Below are the code and all the weights of a small trained network. Each question names an input and a target symbol and asks about switching units off, where a switched-off unit gives its printed mean instead of its output.

import numpy as np


def w(rows, s, z=0):
    codes = np.array(rows[::2]) - 128.0
    scale = np.full(codes.shape[1], s)
    scale[-1] = z or s
    return codes * scale


def norm(h):
    return h / np.sqrt((h * h).mean(-1, keepdims=True) + 1e-5)


def f(y):
    return y / 2 * (1 + np.tanh(0.7978845608 * (y + 0.044715 * y**3)))


def softmax(a):
    e = np.exp(a - a.max(-1, keepdims=True))
    return e / e.sum(-1, keepdims=True)


def log_softmax(a):
    a = a - a.max(-1, keepdims=True)
    return a - np.log(np.exp(a).sum(-1, keepdims=True))


def net(x, mask):
    ids = ['αδθλμπστψ'.index(c) for c in x.split()]
    T = len(ids)
    res = E[ids] + P[:T]
    u = 0
    for l in range(2):
        q, k, v = (norm(res) @ M[l].T for M in (Q, K, V))
        z = softmax(np.where(np.tri(T) > 0, q @ k.T / 2**0.5, -1e9)) @ v
        res = res + np.where(mask[u], z, O[l][:, -1]) @ O[l][:, :-1]
        u += 1
        y = f(norm(res) @ A[l][:, :-1].T + A[l][:, -1])
        res = res + np.where(mask[u : u + 8], y, B[l][:, -1]) @ B[l][:, :-1]
        u += 8
    return log_softmax(norm(res)[-1] @ U[:, :-1].T + U[:, -1])


Q, K, V, O, A, B = {}, {}, {}, {}, {}, {}
E = w([
[167,154,181,113],'α',
[137,102,170,244],'δ',
[163,152,184,108],'θ',
[128,72,187,201],'λ',
[51,156,97,115],'μ',
[96,57,209,178],'π',
[53,122,116,204],'σ',
[132,252,152,176],'τ',
[130,248,134,86],'ψ',
],0.0034)
P = w([
[224,30,42,117],'0',
[106,157,149,176],'1',
[98,189,175,179],'2',
[91,205,185,200],'3',
[82,213,209,211],'4',
[79,230,214,220],'5',
[78,242,222,220],'6',
[80,242,221,238],'7',
[72,248,246,240],'8',
],0.0016)
Q[0] = w([
[113,216,216,255],'0.h1',
[116,132,176,93],'0.h1',
],0.0062)
K[0] = w([
[209,46,3,88],'0.h1',
[128,111,132,183],'0.h1',
],0.0058)
V[0] = w([
[94,198,117,199],'0.h1',
[159,44,3,93],'0.h1',
],0.0039)
O[0] = w([
[88,88,2,123,249],'0.h1',
[56,224,194,171,176],'0.h1',
],0.0047,0.0013)
A[0] = w([
[198,70,52,164,166],'0.n1',
[116,103,187,114,128],'0.n2',
[119,189,88,3,108],'0.n3',
[209,102,86,138,84],'0.n4',
[67,23,194,134,113],'0.n5',
[137,199,103,135,148],'0.n6',
[215,237,182,76,6],'0.n7',
[181,57,131,190,56],'0.n8',
],0.0058,0.0025)
B[0] = w([
[79,184,151,45,126],'0.n1',
[196,133,78,151,134],'0.n2',
[187,21,67,121,116],'0.n3',
[164,164,218,83,64],'0.n4',
[177,121,3,122,174],'0.n5',
[82,89,92,77,251],'0.n6',
[164,88,104,235,184],'0.n7',
[56,51,174,56,109],'0.n8',
],0.0038,0.0017)
Q[1] = w([
[165,134,225,2],'1.h1',
[106,154,68,224],'1.h1',
],0.0072)
K[1] = w([
[107,251,17,230],'1.h1',
[152,2,190,52],'1.h1',
],0.0055)
V[1] = w([
[152,77,194,4],'1.h1',
[82,223,154,80],'1.h1',
],0.0031)
O[1] = w([
[3,191,179,192,4],'1.h1',
[124,197,69,125,114],'1.h1',
],0.0037,0.0022)
A[1] = w([
[63,142,92,50,125],'1.n1',
[126,33,147,111,142],'1.n2',
[253,146,192,76,127],'1.n3',
[91,104,203,85,4],'1.n4',
[158,113,92,153,22],'1.n5',
[161,124,246,139,10],'1.n6',
[110,189,130,164,68],'1.n7',
[86,120,127,146,97],'1.n8',
],0.0064,0.003)
B[1] = w([
[151,148,210,85,211],'1.n1',
[88,76,144,67,127],'1.n2',
[203,105,132,15,134],'1.n3',
[36,195,109,254,2],'1.n4',
[62,153,115,218,91],'1.n5',
[38,156,174,137,98],'1.n6',
[165,76,112,59,251],'1.n7',
[140,125,136,87,183],'1.n8',
],0.0042,0.001)
U = w([
[193,126,191,125,98],'α',
[78,100,205,162,151],'δ',
[191,124,189,120,100],'θ',
[114,55,191,143,108],'λ',
[80,149,118,35,252],'μ',
[134,41,122,126,101],'π',
[14,148,82,182,104],'σ',
[146,253,136,139,82],'τ',
[176,120,22,124,137],'ψ',
],0.013,0.0019)

Each question gives the input, a string of symbols that net reads in full, and the target symbol t.
The units are the heads (2 rows each of Q, K, V and O) and the neurons (one row each of A and B). Each row of codes is followed by its name. A weight is (code - 128) times the scale printed after its matrix; where a second scale follows, it is the last column's (O, A, B and U).
mask holds one flag per unit, layer by layer, with each layer's heads first. A switched-off unit (its flag False) gives its mean, the last column of its rows in O or B, instead of its output. The means were averaged over made-up inputs and are rounded, as every weight is.
A unit's drop is (log p(t) with every unit on - log p(t) with that unit switched off) / (log p(t) with every unit on - log p(t) with every unit switched off).
The circuit of an input: a set's keep is (log p(t) with only the set's units on - log p(t) with every unit switched off) / (log p(t) with every unit on - log p(t) with every unit switched off). Starting from the 12 units with the biggest drops (on a tie, the unit counted first), units are removed one at a time, each time the one whose removal leaves the highest keep (on an exact tie, the one counted first), for as long as the keep stays at least 0.8.
circuit, biggest first: the units of the circuit, biggest drop first
unit that matters most: the unit with the biggest drop
k most important neurons: the k neurons with the biggest drops, biggest first
k most important neurons of layer l: the k neurons of layer l with the biggest drops, biggest first
input τ σ μ τ σ λ μ μ, target μ: circuit, biggest first : [1.n1 0.n7]
input μ σ ψ λ μ σ θ μ, target τ: circuit, biggest first : [0.h1 1.n1 1.h1]
input μ τ λ ψ ψ, target ψ: circuit, biggest first : [0.n3]
input τ τ δ θ π σ λ σ, target μ: circuit, biggest first : [0.h1 0.n1 1.n1]
input μ α δ λ τ δ, target τ: circuit, biggest first : [0.h1 1.h1]
input δ τ ψ π ψ, target σ: 3 most important neurons : [0.n8 0.n7 0.n1]
input σ τ δ, target ψ: circuit, biggest first : [1.h1 0.h1 1.n1]
input τ μ λ σ σ σ δ λ, target μ: circuit, biggest first : [0.h1 0.n1 0.n7]
input τ π δ, target μ: circuit, biggest first : [0.h1 0.n1 0.n7]
input τ λ τ σ τ, target μ: 2 most important neurons : [0.n6 1.n7]
input τ ψ μ π, target μ: 3 most important neurons : [0.n1 0.n8 0.n5]
input δ δ μ θ τ, target σ: circuit, biggest first : [0.n8 1.h1 0.n1 0.n4]
input τ σ τ μ α, target μ: circuit, biggest first : [0.h1 0.n1]
input ψ δ τ α δ τ π σ π, target π: unit that matters most : 0.n5
input τ θ θ δ σ δ λ, target μ: 2 most important neurons : [0.n1 0.n5]
input σ μ θ τ σ θ τ μ, target ψ: 3 most important neurons of layer 0 : [0.n8 0.n1 0.n3]
input λ π τ λ, target δ: circuit, biggest first : [0.h1 1.n6]
input τ μ σ, target μ: circuit, biggest first : [0.h1 0.n1 1.n1 0.n7]
input π ψ τ σ σ τ μ π, target π: 4 most important neurons : [0.n5 0.n2 0.n8 1.n2]
input δ τ σ σ σ τ λ, target σ: 2 most important neurons : [0.n8 0.n1]
input τ μ μ δ σ π, target μ: 2 most important neurons : [0.n8 0.n1]
input σ θ λ, target ψ: most important neuron : [0.n5]
input σ α θ τ ψ σ τ, target ψ: 2 most important neurons of layer 1 : [1.n7 1.n1]
input δ π ψ, target σ: 2 most important neurons of layer 1 : [1.n3 1.n5]
